Moves between elements:
from | e i j h k u
ch | zt qd cg rf lt cd
nl | qd md cd bm rf zt
bp | qh lj nc gb dj zj
ml | gn dj zf mh zm fd
ds | td sz dq sg lb qs
rl | sn zb gj jj lj hz
zl | nc zj hl gn fd hj
zt | hs ff bm tq nl jn
jl | zj qh hj dj gn nc
zj | dz rl gb pz bp gp
sn | hc ds dp mq hh zd
td | br cg fb cp qt pf
zf | zl jl zm ml zg mh
mh | hj nc ml fd zf hl
jh | zg ml mr qc qp dr
tq | md qp zt jn bm qd
hz | zd hc jj hh rl dp
gb | ql gj bp zj nc pz
nc | gp dz dj bp jl gb
zd | dq qs mq zb sn tn
qt | sz fh qs fb sg td
sz | cg cd pf fg cp br
mr | jc zf qp jh ff qc
br | rf bm fg fh sz lt
gp | gj hz pz qh zj ql
hl | dj gb fd zl mh gn
ql | jj dp qh dz gp lj
fb | fg lt qt td qs cp
dq | fb pf lb ds hc sg
dj | pz ql jl nc hj bp
md | jh lz hs cn rj ff
bm | rj cn nl zt cd tq
cd | jn hs rf nl ch bm
jj | mq tn rl hz gj hh
fh | cd zt br lt fg cg
hc | qs td tn lb zb dq
tn | sg fb zb hc zd lb
hh | zb lb hz dp jj sn
dp | tn dq hh sn hz mq
mq | lb sg sn zd dp zb
qs | pf br sg qt ds fb
pz | lj jj zj gp gb qh
fg | ch nl sz br pf fh
qd | ff jh jn rj tq hs
fd | jl bp mh hl ml zl
qp | lz zm ff mr cn jh
dr | zf fd qc lz jh jc
dz | hz sn ql lj qh gj
lb | qt cp hc dq tn ds
jc | mh zl lz zg dr zm
cn | qc jc md ff hs qp
ff | dr zg cn qp md mr
zb | ds qt zd tn mq hc
hj | gb gp gn jl zl dj
lj | hh mq dz gj ql rl
gj | dp zd lj rl dz jj
zm | hl hj zg zf jc ml
zg | fd gn jc zm lz zf
hs | mr dr rj md qd cn
sg | cp fg ds qs dq qt
qh | rl hh gp ql pz dz
gn | bp pz zl hj hl jl
jn | cn mr tq qd zt rj
lz | ml hl dr jc qc zg
pf | lt rf cp sz td fg
cp | fh ch td pf fb sz
cg | bm jn lt ch fh rf
qc | zm mh jh dr mr lz
rf | tq rj ch cd cg nl
rj | qp qc qd hs jn md
lt | nl tq fh cg br ch

In the rows, 50 means zero.

The rows follow the links: the fewer symbols apart two elements are, the more alike their rows tend to be.

Named rows; a name shown again gets a slightly different row:
rj 82,78,55,26,23,47,62,5,58,58,72,61,50,61,56,27,74,62,42,78,40,69,42,81,23,29,57,51,75,75,27,49,45,47,42,49,81,43,72,57,97,60,32,41,63,47,74,61,58,33,49
mq 27,20,57,80,72,52,47,94,58,44,22,24,60,29,43,78,20,23,60,21,43,42,70,22,59,60,32,55,28,37,71,50,55,60,46,65,14,57,17,37,8,47,78,63,50,43,40,47,56,57,50
dp 22,20,52,78,75,53,43,94,52,43,23,30,54,32,44,77,22,28,60,21,48,36,64,20,65,64,35,54,26,31,72,51,54,56,51,60,16,57,19,40,5,44,76,60,45,45,34,42,51,60,50
qd 83,77,58,28,22,47,63,6,60,59,71,58,52,60,54,28,73,58,43,79,37,71,45,80,22,28,55,52,74,77,26,50,45,48,40,53,81,43,70,56,97,60,36,41,66,47,75,63,62,32,48
jl 25,48,25,38,64,51,27,57,14,42,56,75,34,64,50,42,55,78,44,42,86,23,23,36,85,71,68,35,39,20,56,47,44,37,73,19,48,47,66,57,30,35,28,41,20,69,21,33,20,73,51
jh 71,77,41,18,30,47,49,7,35,53,78,77,39,71,55,22,79,78,38,75,62,54,28,72,44,43,69,41,70,58,30,49,42,39,57,30,83,41,83,61,87,50,18,36,43,60,56,52,40,45,50
ml 45,67,28,22,48,50,35,30,16,46,72,81,31,73,53,28,71,86,40,63,81,34,18,55,69,60,74,34,55,35,43,47,43,33,70,17,69,42,81,62,59,40,17,36,27,69,34,39,23,60,51
dz 14,25,37,66,77,52,31,89,31,40,32,48,44,45,46,66,29,49,54,23,70,23,47,20,82,74,49,43,25,18,71,49,51,47,63,39,23,54,35,46,2,37,57,54,29,57,20,34,32,69,50
dj 22,46,25,40,67,52,27,60,13,41,55,72,33,63,48,46,52,75,46,41,85,23,26,35,85,73,66,35,38,19,59,47,46,37,72,20,46,48,63,56,26,34,31,42,20,69,19,32,20,71,51
ch 83,62,71,48,26,47,72,25,82,59,55,35,63,42,52,45,56,32,50,66,16,78,67,72,12,25,40,62,67,82,34,52,50,58,28,74,63,49,46,47,84,65,59,52,76,33,82,67,77,26,49
pf 69,45,74,67,40,48,69,50,87,56,37,21,68,30,48,62,38,18,56,49,12,74,79,56,18,31,29,64,56,75,47,52,55,64,26,82,42,53,27,40,59,63,77,61,78,28,75,64,78,32,48
gn 29,53,26,33,60,50,29,48,12,43,60,76,32,69,51,38,61,81,43,49,86,25,21,41,82,69,70,34,43,21,53,46,44,35,72,16,55,47,70,59,38,37,23,40,20,69,22,34,19,68,51
hl 35,59,26,28,56,49,30,41,13,44,65,80,31,71,52,33,64,85,41,54,85,28,18,47,78,66,72,33,47,27,48,47,44,34,72,15,62,46,75,60,46,38,20,38,24,71,26,37,21,66,51
fb 60,37,73,74,47,50,67,64,84,53,30,18,68,28,46,68,32,14,58,42,15,68,80,47,25,36,26,64,50,68,53,52,56,65,29,82,34,56,21,37,46,60,81,63,74,30,69,61,77,34,47
lz 59,74,34,18,37,49,43,12,26,51,77,80,37,75,54,22,77,84,39,72,71,46,22,69,55,49,72,39,64,50,33,48,42,34,62,25,79,42,85,62,78,47,16,34,37,65,47,47,33,52,51
jn 85,75,60,30,22,46,65,6,64,59,70,56,53,58,54,30,73,55,44,76,33,73,48,79,19,27,55,54,74,80,26,50,45,50,38,56,79,45,69,54,96,60,39,44,67,44,77,63,63,30,49

Each walk starts at a row. The symbols on each line, taken left to right, move it on to the next element.
Each answer is a row, close to the row of the element it stands for.
start 85,65,69,44,25,48,71,21,79,60,57,38,61,43,52,44,58,35,50,67,18,78,65,73,12,24,42,61,69,82,33,52,50,58,28,71,66,47,50,47,87,64,55,51,76,34,81,67,75,26,48
e i k h i h: 51,68,31,19,44,48,39,22,19,49,74,83,34,73,54,24,73,85,38,65,78,39,19,61,65,55,73,36,59,41,39,47,42,34,67,19,73,42,82,63,67,42,15,34,31,67,39,42,26,57,51
i j h k e j j j: 27,51,24,35,62,50,29,53,12,41,59,75,32,67,50,40,58,80,44,47,86,24,21,39,83,70,69,34,41,21,55,48,45,35,72,18,52,47,69,58,33,36,26,40,20,70,22,33,20,70,51
start 74,78,44,19,27,48,54,4,42,56,77,73,42,69,54,23,80,76,40,78,55,60,31,77,39,40,67,45,71,63,27,48,43,41,53,37,83,41,82,60,93,52,21,35,50,56,60,54,44,41,50
u j i i u u: 16,38,28,49,73,52,27,72,19,40,47,64,37,58,49,52,44,68,49,34,83,22,32,29,88,75,61,37,33,16,64,48,49,40,70,25,36,50,54,53,16,35,38,46,21,66,18,32,22,73,50
e k j i u e j e: 44,26,67,80,59,51,59,82,76,49,24,17,66,25,45,75,24,14,61,30,25,56,79,34,39,46,26,61,38,54,64,52,58,65,34,78,22,57,16,35,27,55,83,65,66,34,56,54,70,45,49
start 78,79,48,22,24,46,57,4,49,56,75,69,44,66,55,23,78,69,41,79,49,63,34,77,33,33,64,47,72,69,27,49,44,42,47,41,84,42,79,60,95,54,25,40,55,53,66,57,50,39,50
k h h j e k j i u: 47,68,28,21,45,49,36,25,18,46,74,82,32,73,54,27,72,86,40,64,80,38,19,58,68,58,75,37,56,37,40,47,42,34,69,18,71,43,81,62,63,40,17,35,29,68,37,41,25,59,51
i k i u j: 15,31,31,58,76,53,29,82,23,39,39,55,39,51,45,60,37,59,51,27,78,21,38,23,86,75,54,39,28,16,69,48,50,43,69,30,30,52,44,50,7,37,47,50,24,62,18,33,27,72,50
start 65,77,38,17,32,47,46,8,32,53,77,78,37,72,55,22,78,80,39,73,65,52,24,73,48,45,70,41,67,55,32,48,43,37,59,28,82,41,84,62,85,49,17,34,42,61,53,49,37,48,50
u u i u k e: 19,40,26,46,70,52,27,69,16,40,49,67,36,59,49,49,47,69,48,36,84,21,29,30,87,74,63,36,34,16,62,48,48,38,72,23,40,50,57,55,19,35,36,45,20,67,19,31,21,73,51
e k i h k u u k: 18,20,48,75,75,52,39,96,45,41,26,33,51,36,44,74,22,34,58,20,54,32,61,19,72,67,38,50,25,27,74,49,55,55,53,53,16,56,24,40,1,42,70,59,40,49,29,39,45,63,50
start 53,71,31,19,41,49,39,19,22,49,75,83,34,74,53,23,74,86,38,68,75,40,20,64,62,54,75,37,61,44,36,47,43,35,65,20,76,42,83,62,72,43,16,35,32,65,42,43,28,56,50
h j u k i h k i: 15,37,28,53,74,52,28,76,19,40,45,61,37,56,47,55,43,64,49,32,81,21,34,26,88,75,59,37,30,16,66,48,48,41,71,27,35,51,50,51,13,34,41,48,22,65,17,32,24,74,51
u e e i k: 37,23,64,82,64,51,56,86,71,48,21,20,62,25,44,77,21,16,61,26,29,51,77,31,45,50,27,60,33,47,66,51,57,63,38,74,20,58,15,37,20,52,83,64,61,36,51,53,65,48,48
start 32,55,25,31,59,50,30,44,13,44,64,79,31,70,51,34,62,82,43,52,86,27,21,45,81,67,71,34,45,25,52,46,44,35,71,15,58,45,72,60,42,35,22,39,21,70,24,35,19,69,52
i k h e e e i h: 54,33,71,78,51,50,64,72,81,52,27,16,66,26,46,71,28,12,59,36,19,65,80,42,30,40,26,63,44,63,57,52,56,65,30,81,30,56,18,37,38,58,83,64,71,31,64,59,75,39,49
u e e i k: 85,75,61,32,22,46,66,9,67,60,67,52,54,55,55,32,70,52,45,76,31,74,51,80,18,26,51,54,74,81,27,51,47,50,36,58,78,43,67,53,97,61,41,45,69,42,78,64,65,29,50
start 32,22,60,81,68,51,51,90,66,45,21,22,60,27,43,78,20,19,60,23,36,46,74,26,52,56,29,57,31,43,68,50,57,62,42,70,17,58,15,39,13,50,81,64,56,38,45,48,60,52,49
h k j j i i: 71,47,75,65,37,48,70,48,86,57,39,22,66,32,49,60,41,18,57,52,12,75,78,59,17,29,30,65,56,76,46,53,55,64,26,82,46,53,29,41,64,63,75,59,78,29,76,64,79,29,47
i h h j e u: 83,78,54,24,22,47,59,4,54,58,74,64,49,63,56,26,75,65,42,78,43,67,40,79,26,30,60,50,73,73,25,50,44,46,44,47,81,42,75,57,98,58,30,39,61,50,70,60,55,34,49
start 17,21,45,73,77,52,37,96,43,40,27,36,51,36,44,73,25,35,57,20,59,30,56,18,74,69,40,49,25,24,73,49,54,54,56,50,16,57,24,41,2,41,67,58,37,50,28,39,42,66,51
u u e k e h i i h: 85,71,64,38,22,48,69,13,72,60,64,47,57,51,53,36,67,45,46,73,25,76,56,78,15,25,47,57,72,82,29,50,48,53,33,65,73,45,60,51,94,63,47,47,71,38,80,66,69,27,49
k k j i h u e e: 56,73,34,19,38,48,42,16,24,50,75,82,34,75,53,23,78,85,39,70,73,43,21,67,59,51,72,39,61,45,35,48,42,35,63,21,77,42,84,62,75,44,15,35,35,66,45,45,31,53,51
